Here is a tiny trained network, its code and every weight. The questions are about switching its units off for an input and a class, where a switched-off unit gives its printed mean instead of its output.

import numpy as np


def w(rows, s, z=0):
    codes = np.array(rows[::2]) - 128.0
    scale = np.full(codes.shape[1], s)
    scale[-1] = z or s
    return codes * scale


def f(y):
    return np.maximum(y, 0)


def log_softmax(a):
    a = a - a.max(-1, keepdims=True)
    return a - np.log(np.exp(a).sum(-1, keepdims=True))


def net(x, mask):
    res = np.array(x, float).reshape(1, 5) / 4 @ E
    y = f(res @ A[0][:, :-1].T + A[0][:, -1])
    res = res + np.where(mask, y, B[0][:, -1]) @ B[0][:, :-1]
    return log_softmax(res[-1] @ U[:, :-1].T + U[:, -1])


A, B = {}, {}
E = w([
[76,125,172,114,162,51,58],'x0',
[34,129,83,103,117,199,26],'x1',
[176,145,55,153,186,168,66],'x2',
[115,48,45,192,131,188,244],'x3',
[107,176,138,161,250,79,210],'x4',
],0.011)
A[0] = w([
[93,97,121,89,83,170,76,254],'n0',
[65,162,137,106,192,175,163,206],'n1',
[9,180,166,101,48,159,206,177],'n2',
[137,163,176,145,184,102,70,200],'n3',
[148,87,142,153,134,55,145,105],'n4',
[38,117,125,159,194,114,162,162],'n5',
[80,103,73,169,160,189,105,195],'n6',
[103,153,149,75,79,119,176,136],'n7',
],0.012,0.0043)
B[0] = w([
[66,125,24,136,151,107,96,248],'n0',
[141,188,96,67,48,144,156,202],'n1',
[202,74,91,67,73,84,77,222],'n2',
[38,129,48,148,170,71,168,238],'n3',
[93,112,157,143,164,114,93,184],'n4',
[174,244,24,113,155,159,155,210],'n5',
[88,135,42,31,90,119,112,233],'n6',
[173,113,140,86,57,105,108,185],'n7',
],0.011,0.013)
U = w([
[38,153,229,165,134,192,88,2],'0',
[86,165,145,121,172,18,138,155],'1',
[171,88,250,95,66,85,172,85],'2',
[103,91,141,56,53,86,90,44],'3',
[117,136,108,115,105,93,94,199],'4',
[80,195,180,202,149,167,94,3],'5',
[174,220,64,94,133,143,194,229],'6',
],0.011,0.0073)

Each question gives the input, the list of numbers given to net, and the class t.
The units are the neurons (one row each of A and B). Each row of codes is followed by its name. A weight is (code - 128) times the scale printed after its matrix; where a second scale follows, it is the last column's (A, B and U).
mask holds one flag per neuron, in row order. A switched-off neuron (its flag False) gives its mean, the last column of its row in B, instead of its output. The means were averaged over made-up inputs and are rounded, as every weight is.
A unit's drop is (log p(t) with every unit on - log p(t) with that unit switched off) / (log p(t) with every unit on - log p(t) with every unit switched off).
The circuit of an input: a set's keep is (log p(t) with only the set's units on - log p(t) with every unit switched off) / (log p(t) with every unit on - log p(t) with every unit switched off). Starting from all 8 units, units are removed one at a time, each time the one whose removal leaves the highest keep (on an exact tie, the one counted first), for as long as the keep stays at least 0.8.
units of the circuit, in order: the units of the circuit, biggest drop first
most important unit: the unit with the biggest drop
top k neurons: the k neurons with the biggest drops, biggest first
drop of u: that unit's drop, to one decimal
input [2,-4,-7,-5,2], class 3: most important unit	n7
input [4,0,5,-3,-3], class 1: units of the circuit, in order	n3; n2; n1
input [-6,-5,0,2,-1], class 2: top 2 neurons	n5; n0
input [5,-7,0,-2,-8], class 1: units of the circuit, in order	n2; n6
input [-4,-3,1,-5,-3], class 4: top 3 neurons	n5; n1; n6
input [0,-1,7,-4,2], class 1: top 2 neurons	n5; n3
input [-3,-7,-6,-4,4], class 2: top 2 neurons	n0; n7
input [0,2,7,-4,0], class 1: units of the circuit, in order	n5; n3; n2
input [-7,5,3,3,-7], class 3: top 3 neurons	n5; n6; n3
input [-3,-4,4,-7,-7], class 4: units of the circuit, in order	n5; n1; n6; n2
input [2,6,3,-7,7], class 6: top 2 neurons	n1; n5
input [7,7,2,-7,-6], class 1: units of the circuit, in order	n3; n2
input [2,-1,-4,1,0], class 3: units of the circuit, in order	n2; n3
input [8,8,0,-2,-8], class 4: units of the circuit, in order	n0
input [-2,8,5,-8,5], class 1: top 2 neurons	n3; n5
input [7,5,3,-1,1], class 6: top 4 neurons	n5; n4; n1; n6
input [-2,-5,-8,-1,0], class 2: top 2 neurons	n0; n6
input [3,8,7,7,-7], class 3: top 3 neurons	n6; n5; n3
input [-3,-4,8,-6,-8], class 4: top 4 neurons	n5; n1; n0; n6
input [-1,3,-4,0,0], class 3: units of the circuit, in order	n2
input [-7,-5,-2,5,-7], class 3: drop of n5	0.6
input [-5,5,-8,-7,5], class 3: drop of n6	0.0
input [6,4,8,-4,7], class 6: drop of n5	0.7
input [4,3,-1,-6,-5], class 1: drop of n6	0.1
